Here is a tiny trained network, its code and every weight. The questions are about switching its units off for an input and a class, where a switched-off unit gives its printed mean instead of its output.

import numpy as np


def w(rows, s, z=0):
    codes = np.array(rows[::2]) - 128.0
    scale = np.full(codes.shape[1], s)
    scale[-1] = z or s
    return codes * scale


def f(y):
    return np.maximum(y, 0)


def log_softmax(a):
    a = a - a.max(-1, keepdims=True)
    return a - np.log(np.exp(a).sum(-1, keepdims=True))


def net(x, mask):
    res = np.array(x, float).reshape(1, 4) / 4 @ E
    y = f(res @ A[0][:, :-1].T + A[0][:, -1])
    res = res + np.where(mask, y, B[0][:, -1]) @ B[0][:, :-1]
    return log_softmax(res[-1] @ U[:, :-1].T + U[:, -1])


A, B = {}, {}
E = w([
[54,124,60,113,77,169,104,138,119,6],'x0',
[75,53,116,210,128,97,186,215,82,158],'x1',
[97,182,161,78,72,74,190,131,132,113],'x2',
[105,130,161,154,61,84,68,47,91,117],'x3',
],0.012)
A[0] = w([
[135,197,114,101,100,170,59,111,204,125,183],'neuron 0',
[104,181,104,124,99,72,223,184,79,102,165],'neuron 1',
[191,214,212,79,177,66,169,118,189,142,162],'neuron 2',
[23,101,145,100,94,152,100,126,87,48,143],'neuron 3',
[128,106,78,164,116,124,227,254,180,118,105],'neuron 4',
[69,148,82,130,58,107,95,138,53,34,168],'neuron 5',
[116,67,124,130,159,124,169,149,80,118,5],'neuron 6',
[162,116,171,219,131,118,156,160,174,146,222],'neuron 7',
[149,142,14,47,112,201,85,142,181,5,204],'neuron 8',
[146,135,156,127,141,112,81,68,100,114,114],'neuron 9',
[74,138,194,75,38,75,215,153,149,127,69],'neuron 10',
[130,94,148,120,147,142,210,182,84,247,223],'neuron 11',
[53,75,161,198,77,121,121,107,112,73,175],'neuron 12',
[144,110,185,85,131,149,137,145,134,215,41],'neuron 13',
[87,89,126,138,213,202,131,139,115,135,71],'neuron 14',
],0.0088,0.0029)
B[0] = w([
[124,53,117,112,50,110,166,42,157,75,209],'neuron 0',
[147,92,208,67,126,102,138,170,127,65,194],'neuron 1',
[115,152,142,94,96,95,127,67,181,174,248],'neuron 2',
[74,161,31,166,61,147,114,45,140,189,216],'neuron 3',
[67,95,181,92,209,83,171,146,86,59,203],'neuron 4',
[92,178,77,150,2,143,73,127,183,167,233],'neuron 5',
[128,139,109,133,126,104,208,156,124,101,159],'neuron 6',
[113,165,116,106,78,105,109,163,133,169,192],'neuron 7',
[93,75,164,142,39,234,150,51,123,14,245],'neuron 8',
[171,134,194,113,175,61,95,112,88,115,182],'neuron 9',
[207,50,211,142,119,152,29,140,112,105,208],'neuron 10',
[104,163,80,76,104,103,81,190,180,177,226],'neuron 11',
[138,184,94,106,104,143,72,187,113,178,210],'neuron 12',
[138,179,105,77,132,152,98,93,206,185,183],'neuron 13',
[154,75,183,146,104,110,163,167,118,130,168],'neuron 14',
],0.0093,0.014)
U = w([
[154,152,123,172,169,117,93,123,77,114,63],'0',
[132,110,163,79,172,56,151,88,129,105,150],'1',
[196,8,167,122,115,118,65,153,118,88,253],'2',
[109,109,83,135,196,77,172,208,111,112,40],'3',
[120,177,68,130,78,116,86,129,175,186,144],'4',
[97,85,104,143,82,177,156,62,136,45,110],'5',
],0.011,0.0036)

Each question gives the input, the list of numbers given to net, and the class t.
The units are the neurons (one row each of A and B). Each row of codes is followed by its name. A weight is (code - 128) times the scale printed after its matrix; where a second scale follows, it is the last column's (A, B and U).
mask holds one flag per neuron, in row order. A switched-off neuron (its flag False) gives its mean, the last column of its row in B, instead of its output. The means were averaged over made-up inputs and are rounded, as every weight is.
A unit's drop is (log p(t) with every unit on - log p(t) with that unit switched off) / (log p(t) with every unit on - log p(t) with every unit switched off).
The circuit of an input: a set's keep is (log p(t) with only the set's units on - log p(t) with every unit switched off) / (log p(t) with every unit on - log p(t) with every unit switched off). Starting from the 12 units with the biggest drops (on a tie, the unit counted first), units are removed one at a time, each time the one whose removal leaves the highest keep (on an exact tie, the one counted first), for as long as the keep stays at least 0.8.
units of the circuit, in order: the units of the circuit, biggest drop first
unit that matters most: the unit with the biggest drop
top k neurons: the k neurons with the biggest drops, biggest first
drop of u: that unit's drop, to one decimal
input [-3,1,5,-5], class 1: units of the circuit, in order : (neuron 4)
input [-5,-8,0,-1], class 1: top 2 neurons : (neuron 5; neuron 3)
input [8,2,4,6], class 4: top 2 neurons : (neuron 5; neuron 12)
input [-1,-1,5,-3], class 2: top 2 neurons : (neuron 10; neuron 3)
input [-5,1,6,-2], class 1: top 3 neurons : (neuron 5; neuron 3; neuron 1)
input [-8,2,8,-6], class 1: top 3 neurons : (neuron 4; neuron 5; neuron 1)
input [-3,0,-7,3], class 2: top 4 neurons : (neuron 5; neuron 3; neuron 2; neuron 12)
input [8,1,5,5], class 4: top 4 neurons : (neuron 5; neuron 12; neuron 3; neuron 4)
input [4,7,6,1], class 2: top 3 neurons : (neuron 10; neuron 1; neuron 4)
input [7,0,-1,6], class 4: top 4 neurons : (neuron 5; neuron 12; neuron 3; neuron 4)
input [-1,-3,-5,3], class 2: top 2 neurons : (neuron 3; neuron 8)
input [-1,5,8,8], class 2: top 2 neurons : (neuron 10; neuron 1)
input [6,1,5,6], class 4: top 2 neurons : (neuron 5; neuron 12)
input [-4,7,6,-4], class 1: unit that matters most : neuron 4
input [7,8,2,3], class 4: top 2 neurons : (neuron 12; neuron 5)
input [1,-8,-1,-2], class 5: drop of neuron 2 : 0.0
input [-6,7,1,-3], class 3: drop of neuron 4 : 0.6
input [0,4,2,-3], class 3: drop of neuron 8 : 0.1
input [2,7,8,0], class 2: drop of neuron 10 : 0.9
input [-3,5,8,5], class 2: units of the circuit, in order : (neuron 10)
